Below is a small trained network, with its code and all its weights. Each question gives an input and a target symbol and asks what happens when units are switched off, that is, made to give their printed mean instead of their output.

import numpy as np


def w(rows, s, z=0):
    codes = np.array(rows[::2]) - 128.0
    scale = np.full(codes.shape[1], s)
    scale[-1] = z or s
    return codes * scale


def norm(h):
    return h / np.sqrt((h * h).mean(-1, keepdims=True) + 1e-5)


def f(y):
    return y / 2 * (1 + np.tanh(0.7978845608 * (y + 0.044715 * y**3)))


def softmax(a):
    e = np.exp(a - a.max(-1, keepdims=True))
    return e / e.sum(-1, keepdims=True)


def log_softmax(a):
    a = a - a.max(-1, keepdims=True)
    return a - np.log(np.exp(a).sum(-1, keepdims=True))


def net(x, mask):
    ids = ['γδζηθλξπσφ'.index(c) for c in x.split()]
    T = len(ids)
    res = E[ids] + P[:T]
    u = 0
    for l in range(2):
        q, k, v = (norm(res) @ M[l].T for M in (Q, K, V))
        z = softmax(np.where(np.tri(T) > 0, q @ k.T / 2**0.5, -1e9)) @ v
        res = res + np.where(mask[u], z, O[l][:, -1]) @ O[l][:, :-1]
        u += 1
        y = f(norm(res) @ A[l][:, :-1].T + A[l][:, -1])
        res = res + np.where(mask[u : u + 16], y, B[l][:, -1]) @ B[l][:, :-1]
        u += 16
    return log_softmax(norm(res)[-1] @ U[:, :-1].T + U[:, -1])


Q, K, V, O, A, B = {}, {}, {}, {}, {}, {}
E = w([
[180,210,131,159,122,138],'γ',
[161,108,162,104,78,130],'δ',
[151,100,176,119,125,128],'ζ',
[172,124,117,114,134,115],'η',
[130,152,124,101,104,138],'θ',
[126,151,128,86,108,74],'λ',
[132,160,122,113,152,137],'ξ',
[130,149,123,134,113,44],'π',
[221,154,95,217,112,252],'σ',
[150,182,158,126,127,114],'φ',
],0.025)
P = w([
[95,40,150,149,176,142],'0',
[116,247,96,145,93,85],'1',
[142,238,92,129,86,79],'2',
[154,237,95,120,76,70],'3',
[161,229,92,111,77,75],'4',
[166,237,91,110,71,81],'5',
[176,238,88,102,70,101],'6',
[173,244,95,102,80,95],'7',
[174,254,90,95,74,104],'8',
[175,237,88,99,80,98],'9',
],0.0068)
Q[0] = w([
[196,162,164,91,109,79],'0.h1',
[249,244,171,158,101,103],'0.h1',
],0.013)
K[0] = w([
[142,69,133,132,143,255],'0.h1',
[149,31,82,188,187,238],'0.h1',
],0.0097)
V[0] = w([
[152,73,118,218,253,79],'0.h1',
[60,106,93,40,186,227],'0.h1',
],0.0074)
O[0] = w([
[75,125,36,2,154,253,214],'0.h1',
[223,168,173,105,29,97,3],'0.h1',
],0.01,0.0024)
A[0] = w([
[155,17,240,81,142,149,48],'0.n1',
[166,125,119,113,137,93,133],'0.n2',
[143,254,60,76,152,176,170],'0.n3',
[81,121,160,58,115,31,71],'0.n4',
[62,137,43,155,117,123,114],'0.n5',
[201,116,63,68,109,108,177],'0.n6',
[201,44,58,213,78,240,151],'0.n7',
[142,42,140,70,38,141,36],'0.n8',
[197,162,145,120,174,92,149],'0.n9',
[88,140,156,42,28,149,106],'0.n10',
[186,107,112,251,64,218,97],'0.n11',
[55,59,167,106,169,179,85],'0.n12',
[98,214,98,212,68,133,85],'0.n13',
[60,180,223,154,85,142,91],'0.n14',
[136,120,111,83,30,48,2],'0.n15',
[194,194,205,182,54,113,99],'0.n16',
],0.009,0.0061)
B[0] = w([
[42,68,77,149,75,135,143],'0.n1',
[110,103,164,115,113,124,139],'0.n2',
[82,119,199,175,123,122,247],'0.n3',
[164,119,180,207,154,189,140],'0.n4',
[137,142,136,173,78,166,138],'0.n5',
[75,130,183,85,75,154,181],'0.n6',
[145,133,158,106,235,243,155],'0.n7',
[92,141,128,211,112,71,133],'0.n8',
[62,75,152,138,89,98,164],'0.n9',
[124,77,157,177,119,193,159],'0.n10',
[206,136,129,104,254,196,149],'0.n11',
[168,224,92,109,113,124,132],'0.n12',
[98,68,120,130,95,156,153],'0.n13',
[112,112,143,104,104,48,130],'0.n14',
[170,194,127,90,171,215,137],'0.n15',
[130,121,130,191,71,162,168],'0.n16',
],0.0088,0.014)
Q[1] = w([
[21,97,253,216,104,128],'1.h1',
[144,105,160,172,170,190],'1.h1',
],0.014)
K[1] = w([
[178,88,106,105,249,215],'1.h1',
[56,154,73,86,180,153],'1.h1',
],0.016)
V[1] = w([
[141,57,254,191,110,113],'1.h1',
[143,32,97,152,45,153],'1.h1',
],0.013)
O[1] = w([
[4,128,136,83,183,98,130],'1.h1',
[66,34,169,232,148,189,4],'1.h1',
],0.017,0.0029)
A[1] = w([
[130,33,128,246,181,173,86],'1.n1',
[122,172,118,156,220,121,183],'1.n2',
[116,240,106,124,97,99,131],'1.n3',
[48,108,109,107,97,112,200],'1.n4',
[218,65,130,174,133,78,17],'1.n5',
[205,162,49,129,153,190,210],'1.n6',
[49,156,76,63,154,107,133],'1.n7',
[159,139,49,33,152,101,68],'1.n8',
[154,87,93,64,122,182,183],'1.n9',
[56,95,177,149,153,193,74],'1.n10',
[84,95,129,109,103,147,88],'1.n11',
[219,166,140,154,84,137,172],'1.n12',
[143,107,181,99,125,95,75],'1.n13',
[141,111,214,117,154,123,152],'1.n14',
[119,44,190,147,121,110,116],'1.n15',
[156,93,142,191,110,225,1],'1.n16',
],0.014,0.0051)
B[1] = w([
[215,185,171,115,254,149,205],'1.n1',
[142,113,101,148,113,94,164],'1.n2',
[127,147,104,144,178,147,254],'1.n3',
[191,92,102,147,106,110,232],'1.n4',
[74,152,45,197,62,156,134],'1.n5',
[108,73,171,119,45,88,211],'1.n6',
[168,133,58,181,138,152,201],'1.n7',
[135,194,168,180,80,174,154],'1.n8',
[104,147,155,159,171,109,160],'1.n9',
[144,138,73,90,87,146,206],'1.n10',
[164,102,117,114,97,138,157],'1.n11',
[91,46,112,112,167,113,244],'1.n12',
[142,176,126,105,131,125,138],'1.n13',
[125,193,114,113,142,154,176],'1.n14',
[176,191,111,168,98,143,181],'1.n15',
[174,64,152,32,197,110,211],'1.n16',
],0.014,0.0084)
U = w([
[168,203,27,220,124,181,5],'γ',
[58,89,139,245,131,179,139],'δ',
[229,135,186,172,159,174,179],'ζ',
[86,59,192,42,96,83,182],'η',
[107,175,254,181,89,73,133],'θ',
[84,110,36,80,152,60,199],'λ',
[67,150,96,117,33,246,117],'ξ',
[185,45,62,208,63,103,102],'π',
[64,193,171,59,117,163,159],'σ',
[199,191,128,23,91,38,67],'φ',
],0.0085,0.0026)

Each question gives the input, a string of symbols that net reads in full, and the target symbol t.
The units are the heads (2 rows each of Q, K, V and O) and the neurons (one row each of A and B). Each row of codes is followed by its name. A weight is (code - 128) times the scale printed after its matrix; where a second scale follows, it is the last column's (O, A, B and U).
mask holds one flag per unit, layer by layer, with each layer's heads first. A switched-off unit (its flag False) gives its mean, the last column of its rows in O or B, instead of its output. The means were averaged over made-up inputs and are rounded, as every weight is.
A unit's drop is (log p(t) with every unit on - log p(t) with that unit switched off) / (log p(t) with every unit on - log p(t) with every unit switched off).
The circuit of an input: a set's keep is (log p(t) with only the set's units on - log p(t) with every unit switched off) / (log p(t) with every unit on - log p(t) with every unit switched off). Starting from the 12 units with the biggest drops (on a tie, the unit counted first), units are removed one at a time, each time the one whose removal leaves the highest keep (on an exact tie, the one counted first), for as long as the keep stays at least 0.8.
units of the circuit, in order: the units of the circuit, biggest drop first
unit that matters most: the unit with the biggest drop
k most important neurons: the k neurons with the biggest drops, biggest first
k most important neurons of layer l: the k neurons of layer l with the biggest drops, biggest first
drop when u is switched off: that unit's drop, to one decimal
input ζ ξ δ ζ λ σ γ ζ δ, target η: 2 most important neurons -> 0.n11, 0.n7
input η λ δ θ σ λ η π, target λ: 3 most important neurons -> 1.n12, 0.n4, 0.n7
input δ δ ζ ζ θ, target δ: units of the circuit, in order -> 1.h1, 0.n1
input δ θ φ, target δ: units of the circuit, in order -> 1.h1
input φ ξ δ ξ, target φ: units of the circuit, in order -> 0.h1, 1.h1, 0.n12, 0.n3
input θ π δ ζ, target θ: units of the circuit, in order -> 0.h1, 1.h1
input σ λ ζ λ ζ λ γ, target δ: 2 most important neurons -> 0.n7, 1.n12
input φ φ ξ ζ π ζ η ζ λ θ, target φ: 2 most important neurons of layer 0 -> 0.n12, 0.n3
input ζ η η σ δ θ φ θ, target ξ: 3 most important neurons -> 1.n1, 1.n16, 0.n10
input φ σ φ φ φ ζ λ σ ζ η, target φ: 2 most important neurons of layer 0 -> 0.n11, 0.n7
input φ δ ξ ζ η φ δ η, target φ: 2 most important neurons -> 0.n9, 0.n12
input ζ θ σ δ θ π γ, target δ: 2 most important neurons -> 0.n7, 0.n11
input φ φ η ζ γ φ λ ζ ξ, target φ: 2 most important neurons -> 0.n12, 0.n3
input θ φ λ η, target θ: unit that matters most -> 0.h1
input π λ δ γ ξ η ζ σ φ φ, target θ: 2 most important neurons -> 0.n11, 0.n7
input ζ ζ θ π π γ ξ δ θ λ, target ζ: 3 most important neurons of layer 0 -> 0.n1, 0.n3, 0.n12
input π η δ θ ξ π, target π: 2 most important neurons of layer 1 -> 1.n12, 1.n5
input γ γ ζ φ η π ζ λ, target γ: 2 most important neurons -> 0.n11, 0.n7
input π ξ σ ξ φ σ ξ π σ ζ, target π: 2 most important neurons -> 0.n7, 0.n11
input ζ φ γ σ ζ φ γ η δ π, target λ: unit that matters most -> 0.n11
input ζ φ η γ π δ π ζ η π, target ζ: 2 most important neurons of layer 0 -> 0.n1, 0.n3
input γ ζ φ π θ δ ξ θ, target γ: 2 most important neurons -> 0.n7, 1.n7
input φ ζ γ ξ σ θ, target ξ: 4 most important neurons of layer 1 -> 1.n1, 1.n16, 1.n6, 1.n7
input λ δ λ, target λ: 2 most important neurons of layer 0 -> 0.n4, 0.n3
input λ ξ η ξ, target λ: 2 most important neurons -> 0.n4, 1.n7
input ζ η π, target ζ: 2 most important neurons -> 0.n1, 1.n1
input η θ δ γ ζ, target η: most important neuron -> 0.n12
input φ ζ δ λ γ, target φ: drop when 1.h1 is switched off -> 1.5
input δ ξ δ φ π, target δ: drop when 0.h1 is switched off -> 0.3
